Below are the code and all the weights of a small trained network. Each question names an input and a class and asks about switching units off, where a switched-off unit gives its printed mean instead of its output.

import numpy as np


def w(rows, s, z=0):
    codes = np.array(rows[::2]) - 128.0
    scale = np.full(codes.shape[1], s)
    scale[-1] = z or s
    return codes * scale


def f(y):
    return y / 2 * (1 + np.tanh(0.7978845608 * (y + 0.044715 * y**3)))


def log_softmax(a):
    a = a - a.max(-1, keepdims=True)
    return a - np.log(np.exp(a).sum(-1, keepdims=True))


def net(x, mask):
    res = np.array(x, float).reshape(1, 4) / 4 @ E
    y = f(res @ A[0][:, :-1].T + A[0][:, -1])
    res = res + np.where(mask, y, B[0][:, -1]) @ B[0][:, :-1]
    return log_softmax(res[-1] @ U[:, :-1].T + U[:, -1])


A, B = {}, {}
E = w([
[131,127,127,125],'x0',
[130,125,129,132],'x1',
[80,105,254,213],'x2',
[160,197,223,49],'x3',
],0.0088)
A[0] = w([
[154,200,202,40,73],'n1',
[62,93,77,194,99],'n2',
[65,107,16,230,131],'n3',
[2,80,251,234,239],'n4',
[94,89,88,165,8],'n5',
[229,119,5,75,199],'n6',
[86,130,164,202,58],'n7',
[65,10,110,103,3],'n8',
],0.0074,0.0037)
B[0] = w([
[194,43,213,79,163],'n1',
[185,89,195,74,161],'n2',
[160,112,227,26,194],'n3',
[127,212,101,2,253],'n4',
[238,62,165,200,133],'n5',
[104,183,147,23,217],'n6',
[121,187,99,126,151],'n7',
[251,134,151,100,131],'n8',
],0.0084,0.011)
U = w([
[80,109,146,104,254],'0',
[228,75,221,115,61],'1',
[74,128,138,117,254],'2',
[96,206,99,81,47],'3',
[96,109,83,181,172],'4',
[117,55,2,242,2],'5',
[86,11,32,253,2],'6',
],0.0089,0.0083)

Each question gives the input, the list of numbers given to net, and the class t.
The units are the neurons (one row each of A and B). Each row of codes is followed by its name. A weight is (code - 128) times the scale printed after its matrix; where a second scale follows, it is the last column's (A, B and U).
mask holds one flag per neuron, in row order. A switched-off neuron (its flag False) gives its mean, the last column of its row in B, instead of its output. The means were averaged over made-up inputs and are rounded, as every weight is.
A unit's drop is (log p(t) with every unit on - log p(t) with that unit switched off) / (log p(t) with every unit on - log p(t) with every unit switched off).
The circuit of an input: a set's keep is (log p(t) with only the set's units on - log p(t) with every unit switched off) / (log p(t) with every unit on - log p(t) with every unit switched off). Starting from all 8 units, units are removed one at a time, each time the one whose removal leaves the highest keep (on an exact tie, the one counted first), for as long as the keep stays at least 0.8.
circuit, biggest first: the units of the circuit, biggest drop first
k most important neurons: the k neurons with the biggest drops, biggest first
drop when u is switched off: that unit's drop, to one decimal
input [6,-1,-7,-8], class 1: most important neuron	[n3]
input [0,-3,1,-5], class 1: 2 most important neurons	[n3 n2]
input [7,-2,8,-3], class 3: 3 most important neurons	[n4 n7 n1]
input [-6,-3,8,-4], class 3: 2 most important neurons	[n4 n7]
input [-1,-1,8,-8], class 1: 2 most important neurons	[n2 n3]
input [-2,4,-4,6], class 1: 3 most important neurons	[n1 n4 n7]
input [-1,1,0,-4], class 1: circuit, biggest first	[n3 n4]
input [2,0,1,-5], class 1: 2 most important neurons	[n3 n2]
input [-1,-1,-2,1], class 4: 2 most important neurons	[n4 n3]
input [-4,-6,-5,-7], class 1: drop when n6 is switched off	-0.1
input [-1,0,8,-7], class 3: drop when n3 is switched off	-0.3
input [-6,-1,-5,-8], class 1: drop when n3 is switched off	0.3
